Below are the code and all the weights of a small trained network. Each question names an input and a target symbol and asks about switching units off, where a switched-off unit gives its printed mean instead of its output.

import numpy as np


def w(rows, s, z=0):
    codes = np.array(rows[::2]) - 128.0
    scale = np.full(codes.shape[1], s)
    scale[-1] = z or s
    return codes * scale


def f(y):
    return y / 2 * (1 + np.tanh(0.7978845608 * (y + 0.044715 * y**3)))


def softmax(a):
    e = np.exp(a - a.max(-1, keepdims=True))
    return e / e.sum(-1, keepdims=True)


def log_softmax(a):
    a = a - a.max(-1, keepdims=True)
    return a - np.log(np.exp(a).sum(-1, keepdims=True))


def net(x, mask):
    ids = ['αβγδεζηθλμξφω'.index(c) for c in x.split()]
    T = len(ids)
    res = E[ids] + P[:T]
    u = 0
    for l in range(2):
        r = res
        for j in range(2):
            rows = slice(3 * j, 3 * j + 3)
            q, k, v = (r @ M[l][rows].T for M in (Q, K, V))
            z = softmax(np.where(np.tri(T) > 0, q @ k.T / 3**0.5, -1e9)) @ v
            o = O[l][rows]
            res = res + np.where(mask[u + j], z, o[:, -1]) @ o[:, :-1]
        u += 2
        y = f(res @ A[l][:, :-1].T + A[l][:, -1])
        res = res + np.where(mask[u : u + 8], y, B[l][:, -1]) @ B[l][:, :-1]
        u += 8
    return log_softmax(res[-1] @ U[:, :-1].T + U[:, -1])


Q, K, V, O, A, B = {}, {}, {}, {}, {}, {}
E = w([
[154,82,124,90,111,221,42,137,123,174,21],'α',
[109,151,112,120,144,113,81,124,139,184,85],'β',
[142,129,182,105,50,150,116,21,50,71,145],'γ',
[160,176,141,132,111,136,135,219,176,167,64],'δ',
[175,138,151,89,68,120,82,117,199,155,58],'ε',
[145,110,140,101,164,152,41,171,49,171,81],'ζ',
[129,184,183,88,84,83,126,117,177,171,192],'η',
[168,143,172,93,43,148,160,164,174,126,151],'θ',
[121,128,134,88,109,119,63,98,75,130,108],'λ',
[65,189,151,138,111,84,127,194,110,123,120],'μ',
[139,145,184,150,144,161,120,254,82,99,92],'ξ',
[196,136,57,166,154,222,192,168,192,44,165],'φ',
[100,149,179,114,137,113,73,138,89,116,164],'ω',
],0.0092)
P = w([
[136,131,101,148,127,86,57,115,103,186,120],'0',
[155,134,197,8,82,147,199,119,49,79,142],'1',
[151,150,225,2,119,175,219,122,79,61,101],'2',
[179,88,132,118,41,157,136,133,135,131,97],'3',
[209,99,148,132,24,163,140,110,182,107,90],'4',
[151,179,198,118,88,220,167,146,58,93,120],'5',
[157,196,201,84,88,222,137,148,50,79,83],'6',
],0.0071)
Q[0] = w([
[161,172,239,80,117,168,109,192,66,103,59],'L0H1',
[163,70,91,161,121,191,209,43,153,53,221],'L0H1',
[94,60,25,172,177,99,115,215,103,155,152],'L0H1',
[95,93,3,176,252,74,231,63,83,117,232],'L0H2',
[145,235,224,83,31,139,74,193,78,105,108],'L0H2',
[220,244,158,122,102,233,135,228,154,151,74],'L0H2',
],0.0049)
K[0] = w([
[121,157,110,112,55,50,77,135,193,189,126],'L0H1',
[71,99,132,157,184,153,132,232,165,143,145],'L0H1',
[122,183,180,140,184,144,128,63,65,112,172],'L0H1',
[23,126,214,122,60,30,24,137,67,246,93],'L0H2',
[255,84,63,183,153,210,176,92,215,77,142],'L0H2',
[171,96,95,197,123,188,136,47,129,41,92],'L0H2',
],0.0068)
V[0] = w([
[100,65,72,253,204,201,145,252,122,130,71],'L0H1',
[125,119,191,106,51,177,160,184,42,58,150],'L0H1',
[196,115,135,120,15,230,155,206,197,84,129],'L0H1',
[103,240,174,158,91,19,102,201,85,178,126],'L0H2',
[103,92,171,102,128,101,12,81,19,199,89],'L0H2',
[126,145,234,37,46,149,101,162,147,173,74],'L0H2',
],0.0057)
O[0] = w([
[145,145,90,199,219,71,125,255,81,129,52,43],'L0H1',
[107,39,208,160,170,105,131,56,37,76,140,176],'L0H1',
[219,41,200,113,159,68,205,95,139,64,74,208],'L0H1',
[51,151,238,149,186,137,112,212,198,152,126,114],'L0H2',
[142,95,235,86,81,112,80,157,82,132,93,125],'L0H2',
[164,130,181,54,106,72,191,166,165,138,64,254],'L0H2',
],0.0065,0.0063)
A[0] = w([
[15,185,141,179,147,115,110,169,172,156,176,88],'L0N1',
[147,18,150,185,147,151,175,67,139,107,157,2],'L0N2',
[73,94,115,156,162,76,50,160,76,169,170,95],'L0N3',
[79,174,118,121,124,156,164,109,117,78,92,229],'L0N4',
[48,120,111,118,100,133,110,103,94,140,166,198],'L0N5',
[122,151,66,254,205,143,109,147,184,171,117,85],'L0N6',
[100,154,123,106,99,147,130,164,190,190,150,124],'L0N7',
[100,142,191,128,149,105,142,81,102,112,106,240],'L0N8',
],0.007,0.004)
B[0] = w([
[144,197,114,195,245,215,198,173,181,93,210,129],'L0N1',
[167,145,70,160,184,43,9,203,162,71,125,151],'L0N2',
[57,167,125,157,117,182,18,186,31,119,55,127],'L0N3',
[186,103,155,103,159,200,132,197,120,184,156,184],'L0N4',
[183,165,135,148,119,210,104,84,131,164,198,131],'L0N5',
[62,60,156,75,84,10,202,254,211,221,11,128],'L0N6',
[125,184,153,135,166,29,132,119,233,155,178,132],'L0N7',
[160,71,190,72,124,168,161,206,69,122,181,254],'L0N8',
],0.0054,0.0068)
Q[1] = w([
[125,157,42,31,186,167,203,99,88,75,132],'L1H1',
[119,61,19,250,102,127,85,86,108,86,183],'L1H1',
[145,159,239,13,118,190,121,119,58,136,101],'L1H1',
[197,78,205,3,152,194,223,88,169,119,109],'L1H2',
[161,190,1,138,92,176,112,89,149,92,189],'L1H2',
[137,107,220,13,33,120,185,111,101,149,128],'L1H2',
],0.0069)
K[1] = w([
[167,60,82,186,92,70,134,98,209,182,42],'L1H1',
[134,34,149,14,65,212,246,146,119,111,83],'L1H1',
[179,193,90,254,115,125,26,32,160,90,145],'L1H1',
[166,195,35,227,175,139,62,118,192,68,185],'L1H2',
[175,56,147,121,168,185,232,128,130,29,133],'L1H2',
[140,181,119,193,205,98,8,120,126,147,135],'L1H2',
],0.0061)
V[1] = w([
[143,186,94,174,172,42,245,186,255,109,145],'L1H1',
[160,73,59,84,64,52,59,107,164,190,5],'L1H1',
[39,203,54,197,186,177,72,194,64,174,67],'L1H1',
[64,239,78,137,124,47,58,157,199,198,124],'L1H2',
[151,61,194,119,146,16,174,200,152,134,63],'L1H2',
[97,181,103,58,80,127,108,20,183,205,218],'L1H2',
],0.0075)
O[1] = w([
[254,155,103,20,187,91,112,47,159,236,221,3],'L1H1',
[106,190,114,89,74,1,5,98,101,58,5,241],'L1H1',
[150,238,197,231,149,142,72,113,123,110,150,53],'L1H1',
[124,223,154,77,128,153,49,57,148,72,151,239],'L1H2',
[61,120,160,123,148,77,62,98,145,252,83,240],'L1H2',
[69,206,30,36,90,175,109,177,119,52,168,165],'L1H2',
],0.0068,0.0051)
A[1] = w([
[185,86,191,177,186,114,128,65,89,215,115,146],'L1N1',
[83,61,134,147,127,110,180,160,128,149,77,151],'L1N2',
[96,163,185,231,142,158,131,130,135,112,123,2],'L1N3',
[108,71,2,133,86,179,215,193,113,140,158,164],'L1N4',
[75,107,98,89,95,82,128,167,115,152,55,156],'L1N5',
[151,48,120,180,155,145,199,135,111,167,167,46],'L1N6',
[71,128,127,161,110,119,84,129,77,61,90,7],'L1N7',
[74,104,117,176,66,89,132,150,133,86,68,118],'L1N8',
],0.0072,0.0041)
B[1] = w([
[77,214,88,151,155,59,193,165,226,86,198,204],'L1N1',
[147,199,144,110,42,88,112,182,78,128,195,223],'L1N2',
[152,3,157,30,202,158,114,58,146,93,71,188],'L1N3',
[85,123,207,144,169,131,25,33,83,150,220,234],'L1N4',
[201,64,189,152,80,128,156,167,167,85,164,249],'L1N5',
[75,200,51,81,131,161,86,85,238,46,51,177],'L1N6',
[137,211,57,99,190,102,207,88,148,135,138,216],'L1N7',
[149,178,117,121,166,146,230,67,68,220,135,243],'L1N8',
],0.0056,0.018)
U = w([
[206,202,154,216,72,83,168,147,50,170,84,103],'α',
[229,129,141,202,156,193,168,107,132,215,161,202],'β',
[28,131,212,206,118,95,100,158,162,95,109,79],'γ',
[217,127,53,111,198,117,183,179,134,121,104,92],'δ',
[221,27,200,114,151,100,134,189,92,215,161,78],'ε',
[70,176,148,196,106,133,148,178,70,136,177,148],'ζ',
[110,81,146,111,199,152,133,4,100,159,70,3],'η',
[72,86,88,49,136,81,61,150,162,9,63,54],'θ',
[125,81,175,217,98,241,94,184,149,89,94,241],'λ',
[143,209,136,203,98,134,33,144,108,63,136,192],'μ',
[44,217,38,126,132,163,206,183,149,56,75,135],'ξ',
[107,152,91,152,156,60,100,2,82,236,151,100],'φ',
[107,144,73,57,165,198,147,140,107,203,133,134],'ω',
],0.0045,0.0042)

Each question gives the input, a string of symbols that net reads in full, and the target symbol t.
The units are the heads (3 rows each of Q, K, V and O) and the neurons (one row each of A and B). Each row of codes is followed by its name. A weight is (code - 128) times the scale printed after its matrix; where a second scale follows, it is the last column's (O, A, B and U).
mask holds one flag per unit, layer by layer, with each layer's heads first. A switched-off unit (its flag False) gives its mean, the last column of its rows in O or B, instead of its output. The means were averaged over made-up inputs and are rounded, as every weight is.
A unit's drop is (log p(t) with every unit on - log p(t) with that unit switched off) / (log p(t) with every unit on - log p(t) with every unit switched off).
The circuit of an input: a set's keep is (log p(t) with only the set's units on - log p(t) with every unit switched off) / (log p(t) with every unit on - log p(t) with every unit switched off). Starting from the 12 units with the biggest drops (on a tie, the unit counted first), units are removed one at a time, each time the one whose removal leaves the highest keep (on an exact tie, the one counted first), for as long as the keep stays at least 0.8.
units of the circuit, in order: the units of the circuit, biggest drop first
most important unit: the unit with the biggest drop
top k neurons: the k neurons with the biggest drops, biggest first
k most important neurons of layer l: the k neurons of layer l with the biggest drops, biggest first
which heads matter: for each layer, one digit per head in row order, 1 if its drop is at least 0.15 and else 0, layers parted by /
input η ε μ η γ η ε, target ω: top neuron -> (L0N1)
input δ γ η β, target φ: which heads matter -> 11 / 11
input β θ δ, target μ: units of the circuit, in order -> (L0H1 L1H2 L1H1)
input μ μ θ ζ, target β: which heads matter -> 11 / 10
input ε δ γ η δ, target θ: units of the circuit, in order -> (L0H1 L1H1 L1H2)
input ε μ ξ ξ, target θ: units of the circuit, in order -> (L0H1 L1H1 L1H2)
input θ β ξ μ ε, target ε: units of the circuit, in order -> (L1H1 L1H2 L1N5)
input ξ θ μ θ ζ β, target γ: which heads matter -> 10 / 01
input β β θ, target μ: which heads matter -> 10 / 11
input μ λ β θ λ α α, target β: which heads matter -> 11 / 10
input γ β α η γ, target ζ: 3 most important neurons of layer 1 -> (L1N4 L1N2 L1N8)
input ω θ ζ β, target λ: which heads matter -> 11 / 10
input λ β η, target ξ: units of the circuit, in order -> (L0H1 L1H2 L1N4)
input η ζ λ ζ ε ε, target ω: which heads matter -> 11 / 11
input λ λ ε β, target ξ: most important neuron of layer 1 -> (L1N7)
input ξ ξ α β φ, target α: top 2 neurons -> (L1N2 L1N8)
input γ ξ ω λ δ θ, target ζ: 2 most important neurons of layer 1 -> (L1N4 L1N2)
input ω ε γ, target λ: top 2 neurons -> (L0N1 L0N3)
input θ γ β ε ω, target ε: which heads matter -> 00 / 10
input β α γ ζ, target μ: units of the circuit, in order -> (L0H1 L1H1 L1H2)
input γ δ α, target ζ: most important unit -> L1N4
input ζ ξ η η ε μ γ, target η: which heads matter -> 11 / 10
input γ μ θ ε μ, target ζ: top 3 neurons -> (L1N4 L1N2 L1N8)
input η μ β, target ω: 2 most important neurons of layer 0 -> (L0N1 L0N7)
input ξ ε η, target γ: 2 most important neurons of layer 1 -> (L1N1 L1N8)
input ω η β ξ θ β ω, target λ: top 2 neurons -> (L0N1 L0N3)
input δ ζ α θ, target φ: most important unit -> L0H1
input ω μ ε γ β β μ, target λ: top 2 neurons -> (L0N1 L0N3)
input ε θ ξ, target θ: top 2 neurons -> (L0N7 L1N8)
